Look-ups in named tables: a row name and a column name give one cell, copied from the table.

Table pumifo
	keserat	bogiti	nirup	duzikim	zop	ked	datasa	falenod
kigit	100	29	113	124	78	157	103	126
nozad	148	248	132	119	184	81	152	118
voren	109	102	108	117	114	147	125	127
zipinub	184	135	197	158	117	1	81	88
votiviv	81	160	65	92	149	204	168	150
gop	184	119	198	161	111	2	76	87
taduf	142	70	157	142	91	76	87	105
devur	139	60	153	142	86	85	85	107
pato	106	131	99	111	130	154	139	132
bub	101	215	80	95	176	171	174	143
taz	116	32	130	132	75	131	93	118
medo	130	44	145	139	79	103	87	111
milelan	146	169	144	130	143	77	121	112

What is the duzikim of milelan in pumifo?
130
What is the zop of voren in pumifo?
114
What is the ked of votiviv in pumifo?
204
What is the duzikim of taz in pumifo?
132
What is the keserat of votiviv in pumifo?
81
What is the datasa of zipinub in pumifo?
81
What is the ked of pato in pumifo?
154
What is the bogiti of nozad in pumifo?
248
What is the keserat of nozad in pumifo?
148
What is the duzikim of taduf in pumifo?
142
What is the falenod of votiviv in pumifo?
150
What is the ked of zipinub in pumifo?
1
What is the nirup of devur in pumifo?
153
What is the ked of kigit in pumifo?
157
What is the duzikim of gop in pumifo?
161
What is the keserat of milelan in pumifo?
146
What is the keserat of voren in pumifo?
109
What is the nirup of taduf in pumifo?
157
What is the bogiti of votiviv in pumifo?
160

kuve =
         tanidoz  bekidad  supige  mag  paral  vabupap  tobali
mumesaz       74      151      33  142     79      159     122
sis            4       13     195  195    129       12     175
pidato        66        6      59   84    101       80      78

mumesaz, supige -> 33
sis, paral -> 129
mumesaz, tobali -> 122
pidato, tanidoz -> 66
sis, bekidad -> 13
mumesaz, mag -> 142
sis, tobali -> 175
mumesaz, paral -> 79
pidato, mag -> 84
pidato, bekidad -> 6
sis, supige -> 195

fori =
,gir,bogeta,batugu,zov,supusag,begosel,vitug
vov,7704,5414,5543,7211,6278,464,7549
doko,3471,8089,4969,8216,4279,4027,6034
tenofub,5437,5001,8257,3823,5174,9207,6162
fazede,5103,6863,6146,6757,5596,2163,6681
kovikis,6248,6393,6962,7804,5148,3137,8220
ter,6086,6668,6573,8109,5324,2226,7921

What is the supusag of ter in fori?
5324
What is the zov of tenofub in fori?
3823
What is the zov of vov in fori?
7211
What is the begosel of doko in fori?
4027
What is the begosel of tenofub in fori?
9207
What is the gir of ter in fori?
6086
What is the vitug of doko in fori?
6034
What is the begosel of kovikis in fori?
3137
What is the bogeta of doko in fori?
8089
What is the batugu of kovikis in fori?
6962
What is the begosel of fazede in fori?
2163
What is the batugu of tenofub in fori?
8257
What is the begosel of vov in fori?
464
What is the bogeta of vov in fori?
5414
What is the bogeta of kovikis in fori?
6393
What is the bogeta of fazede in fori?
6863
What is the gir of doko in fori?
3471
What is the zov of kovikis in fori?
7804
What is the gir of vov in fori?
7704
What is the vitug of tenofub in fori?
6162
Row with the largest supusag: vov

vetul:
       tezubi  koletal  zodibir  zuki  mib  vubag  bigifup  gup  zup  gud
rigu      142       74      182    67  126    145      143  212   88   56
lop        93      139       35    81  145    162        0  177   61  139
ril        43      125      110   168  173    156       38  158   42  174
zosev     125        7      140   189  120     71       95   53   98   15
meve      143      110      164   184  127    127       89   77  172  200

zuki of ril: 168
tezubi of lop: 93
gud of meve: 200
zup of ril: 42
zup of zosev: 98
koletal of ril: 125
tezubi of rigu: 142
koletal of meve: 110
vubag of rigu: 145

lak
|  | vuvo | rab | nibad | zul |
|---|---|---|---|---|
| bab | 69 | 77 | 176 | 116 |
| vuga | 88 | 75 | 87 | 81 |
| vosoz | 13 | 70 | 118 | 160 |
| gabim | 107 | 90 | 120 | 64 |
| tureva | 113 | 108 | 29 | 27 |
| ziz | 129 | 45 | 219 | 88 |
| vineza | 50 | 97 | 129 | 112 |

vosoz, rab => 70
gabim, vuvo => 107
tureva, rab => 108
bab, rab => 77
vineza, vuvo => 50
tureva, zul => 27
vuga, vuvo => 88
vineza, nibad => 129
ziz, rab => 45
gabim, nibad => 120
vosoz, nibad => 118
gabim, rab => 90
ziz, nibad => 219
Row with the largest vuvo: ziz

meb.tsv
	pesot	bupusa	nubanat	kot
livuta	-0.5	0.3	0.4	0.7
vadulim	-0.4	0.1	0.4	-0.2
datufup	-0.5	0.3	0.4	0.7
rab	-0.5	0.3	0.4	0.7
zutu	-0.2	0.3	0.4	-0.7
bidi	-0.5	0.3	0.4	0.7
vazon	-0.5	0.3	0.4	0.7
kub	-0.5	0.3	0.4	0.7
geg	-0.5	0.3	0.4	0.7
kuz	-0.5	0.3	0.4	-0.3
lomet	-0.5	0.2	0.4	-0.3
lipig	-0.5	0.2	0.4	-0.2
tumas	-0.5	0.2	0.4	-0.2

What is the nubanat of geg in meb?
0.4
What is the pesot of kuz in meb?
-0.5
What is the pesot of vazon in meb?
-0.5
What is the nubanat of tumas in meb?
0.4
What is the bupusa of lomet in meb?
0.2
What is the kot of livuta in meb?
0.7
What is the bupusa of kub in meb?
0.3
What is the bupusa of kuz in meb?
0.3
What is the kot of zutu in meb?
-0.7
What is the bupusa of geg in meb?
0.3
What is the nubanat of datufup in meb?
0.4
What is the kot of lomet in meb?
-0.3
What is the nubanat of lomet in meb?
0.4
What is the nubanat of vadulim in meb?
0.4
What is the pesot of livuta in meb?
-0.5

